Below is a small trained network, with its code and all its weights. Each question gives an input and a class and asks what happens when units are switched off, that is, made to give their printed mean instead of their output.

import numpy as np


def w(rows, s, z=0):
    codes = np.array(rows[::2]) - 128.0
    scale = np.full(codes.shape[1], s)
    scale[-1] = z or s
    return codes * scale


def norm(h):
    return h / np.sqrt((h * h).mean(-1, keepdims=True) + 1e-5)


def f(y):
    return y / 2 * (1 + np.tanh(0.7978845608 * (y + 0.044715 * y**3)))


def log_softmax(a):
    a = a - a.max(-1, keepdims=True)
    return a - np.log(np.exp(a).sum(-1, keepdims=True))


def net(x, mask):
    res = np.array(x, float).reshape(1, 7) / 4 @ E
    u = 0
    for l in range(4):
        y = f(norm(res) @ A[l][:, :-1].T + A[l][:, -1])
        res = res + np.where(mask[u : u + 8], y, B[l][:, -1]) @ B[l][:, :-1]
        u += 8
    return log_softmax(norm(res)[-1] @ U[:, :-1].T + U[:, -1])


A, B = {}, {}
E = w([
[123,121,127,134,132],'x0',
[146,121,58,155,51],'x1',
[120,127,120,120,133],'x2',
[118,123,122,125,129],'x3',
[113,24,161,1,69],'x4',
[7,142,214,192,43],'x5',
[116,126,120,126,131],'x6',
],0.0022)
A[0] = w([
[44,178,167,140,68,97],'L0N1',
[193,121,95,100,164,115],'L0N2',
[196,150,64,169,3,91],'L0N3',
[133,175,238,99,207,56],'L0N4',
[148,191,114,193,154,111],'L0N5',
[120,67,129,80,117,76],'L0N6',
[133,125,138,126,123,1],'L0N7',
[130,184,49,53,158,108],'L0N8',
],0.0054,0.0021)
B[0] = w([
[178,31,167,202,159,247],'L0N1',
[125,58,162,193,124,250],'L0N2',
[2,101,115,92,223,236],'L0N3',
[10,79,37,122,172,214],'L0N4',
[151,147,235,43,127,241],'L0N5',
[128,194,240,78,168,191],'L0N6',
[124,149,59,139,104,54],'L0N7',
[146,76,161,172,132,214],'L0N8',
],0.0067,0.0014)
A[1] = w([
[123,114,75,47,35,84],'L1N1',
[129,224,103,197,162,114],'L1N2',
[77,161,115,152,85,89],'L1N3',
[122,210,101,207,178,104],'L1N4',
[30,127,2,115,158,71],'L1N5',
[98,156,106,134,109,19],'L1N6',
[56,231,79,35,109,105],'L1N7',
[102,151,79,135,95,7],'L1N8',
],0.0056,0.0018)
B[1] = w([
[104,116,191,71,175,71],'L1N1',
[126,69,166,6,73,113],'L1N2',
[151,56,97,134,137,60],'L1N3',
[122,33,191,3,80,147],'L1N4',
[56,184,77,118,219,210],'L1N5',
[135,101,55,117,108,22],'L1N6',
[200,78,109,212,71,116],'L1N7',
[150,126,21,114,88,4],'L1N8',
],0.0056,0.0012)
A[2] = w([
[171,110,86,73,147,65],'L2N1',
[187,119,58,102,146,57],'L2N2',
[157,124,72,82,117,91],'L2N3',
[147,137,11,203,130,44],'L2N4',
[170,128,83,80,143,77],'L2N5',
[183,142,95,75,173,84],'L2N6',
[253,154,13,111,185,69],'L2N7',
[168,160,89,126,91,7],'L2N8',
],0.0049,0.0021)
B[2] = w([
[62,126,191,194,124,73],'L2N1',
[108,67,183,170,131,43],'L2N2',
[90,144,176,149,149,36],'L2N3',
[168,195,176,73,60,65],'L2N4',
[68,110,183,173,121,59],'L2N5',
[65,105,137,161,70,107],'L2N6',
[104,1,201,186,157,84],'L2N7',
[25,68,157,104,86,2],'L2N8',
],0.007,0.0013)
A[3] = w([
[83,118,109,123,109,71],'L3N1',
[105,131,118,125,55,32],'L3N2',
[113,102,117,130,69,117],'L3N3',
[34,145,167,236,3,61],'L3N4',
[97,130,118,128,109,3],'L3N5',
[69,139,190,217,76,80],'L3N6',
[81,96,92,121,99,75],'L3N7',
[92,169,151,133,93,64],'L3N8',
],0.0054,0.0021)
B[3] = w([
[107,99,162,100,186,53],'L3N1',
[159,152,197,75,191,10],'L3N2',
[159,192,180,123,255,43],'L3N3',
[138,38,224,184,107,72],'L3N4',
[106,62,166,76,164,23],'L3N5',
[199,26,105,121,211,83],'L3N6',
[82,130,184,124,190,49],'L3N7',
[183,82,123,38,163,41],'L3N8',
],0.0071,0.0013)
U = w([
[189,12,189,223,138,134],'0',
[157,169,216,2,51,95],'1',
[144,177,76,148,125,194],'2',
[134,166,88,157,118,200],'3',
[18,118,83,105,195,1],'4',
],0.0068,0.0026)

Each question gives the input, the list of numbers given to net, and the class t.
The units are the neurons (one row each of A and B). Each row of codes is followed by its name. A weight is (code - 128) times the scale printed after its matrix; where a second scale follows, it is the last column's (A, B and U).
mask holds one flag per neuron, layer by layer. A switched-off neuron (its flag False) gives its mean, the last column of its row in B, instead of its output. The means were averaged over made-up inputs and are rounded, as every weight is.
A unit's drop is (log p(t) with every unit on - log p(t) with that unit switched off) / (log p(t) with every unit on - log p(t) with every unit switched off).
The circuit of an input: a set's keep is (log p(t) with only the set's units on - log p(t) with every unit switched off) / (log p(t) with every unit on - log p(t) with every unit switched off). Starting from the 12 units with the biggest drops (on a tie, the unit counted first), units are removed one at a time, each time the one whose removal leaves the highest keep (on an exact tie, the one counted first), for as long as the keep stays at least 0.8.
circuit, biggest first: the units of the circuit, biggest drop first
k most important neurons: the k neurons with the biggest drops, biggest first
k most important neurons of layer l: the k neurons of layer l with the biggest drops, biggest first
drop when u is switched off: that unit's drop, to one decimal
input [-7,8,8,-1,-2,8,-1], class 0: circuit, biggest first => L3N4
input [0,8,-5,6,-8,-4,3], class 1: 3 most important neurons => L0N4; L1N4; L0N5
input [8,-7,5,-8,6,4,4], class 2: 2 most important neurons => L0N5; L1N4
input [1,-4,2,-2,-1,-8,0], class 0: 2 most important neurons => L2N7; L0N3
input [-4,6,-2,3,-7,-6,4], class 1: 4 most important neurons => L1N4; L0N1; L0N4; L0N5
input [1,8,-6,-3,3,-8,-1], class 0: 2 most important neurons => L0N4; L2N7
input [6,-7,-2,3,-8,-6,-3], class 1: circuit, biggest first => L1N4; L0N1; L1N2
input [-5,6,-2,-6,6,6,7], class 0: 2 most important neurons => L0N1; L0N4
input [4,-5,-3,5,-6,4,6], class 1: 3 most important neurons => L0N3; L0N2; L1N4
input [-2,-5,-3,-6,-6,-3,-3], class 1: circuit, biggest first => L1N4; L1N2
input [-8,8,-5,-8,-3,-8,1], class 0: 2 most important neurons => L0N4; L2N7
input [-4,1,-5,5,-4,5,-6], class 0: 4 most important neurons => L0N1; L1N5; L3N6; L0N6
input [-5,-7,8,8,-6,-8,-3], class 0: circuit, biggest first => L0N3; L2N7
input [-3,3,6,2,-5,-4,-2], class 1: circuit, biggest first => L1N4
input [-1,-3,4,2,-8,-7,-1], class 1: circuit, biggest first => L1N4; L1N2
input [-3,1,-1,-6,8,8,-2], class 0: 2 most important neurons of layer 0 => L0N1; L0N5
input [-3,7,5,0,5,-6,1], class 4: 2 most important neurons of layer 1 => L1N1; L1N7
input [7,8,4,-2,-4,-3,5], class 4: 2 most important neurons => L0N3; L1N5
input [-2,8,-6,-1,-5,1,5], class 4: 2 most important neurons of layer 0 => L0N3; L0N6
input [6,2,-6,4,-6,-3,-2], class 1: most important neuron of layer 0 => L0N1
input [2,7,7,2,6,-4,-8], class 4: 3 most important neurons of layer 0 => L0N3; L0N5; L0N1
input [2,-4,-2,7,-4,7,-6], class 0: drop when L0N3 is switched off => 0.1
input [5,-6,-4,-8,4,2,-3], class 2: drop when L1N7 is switched off => 0.1
input [5,-3,1,-4,0,-7,-4], class 0: drop when L0N3 is switched off => 0.1
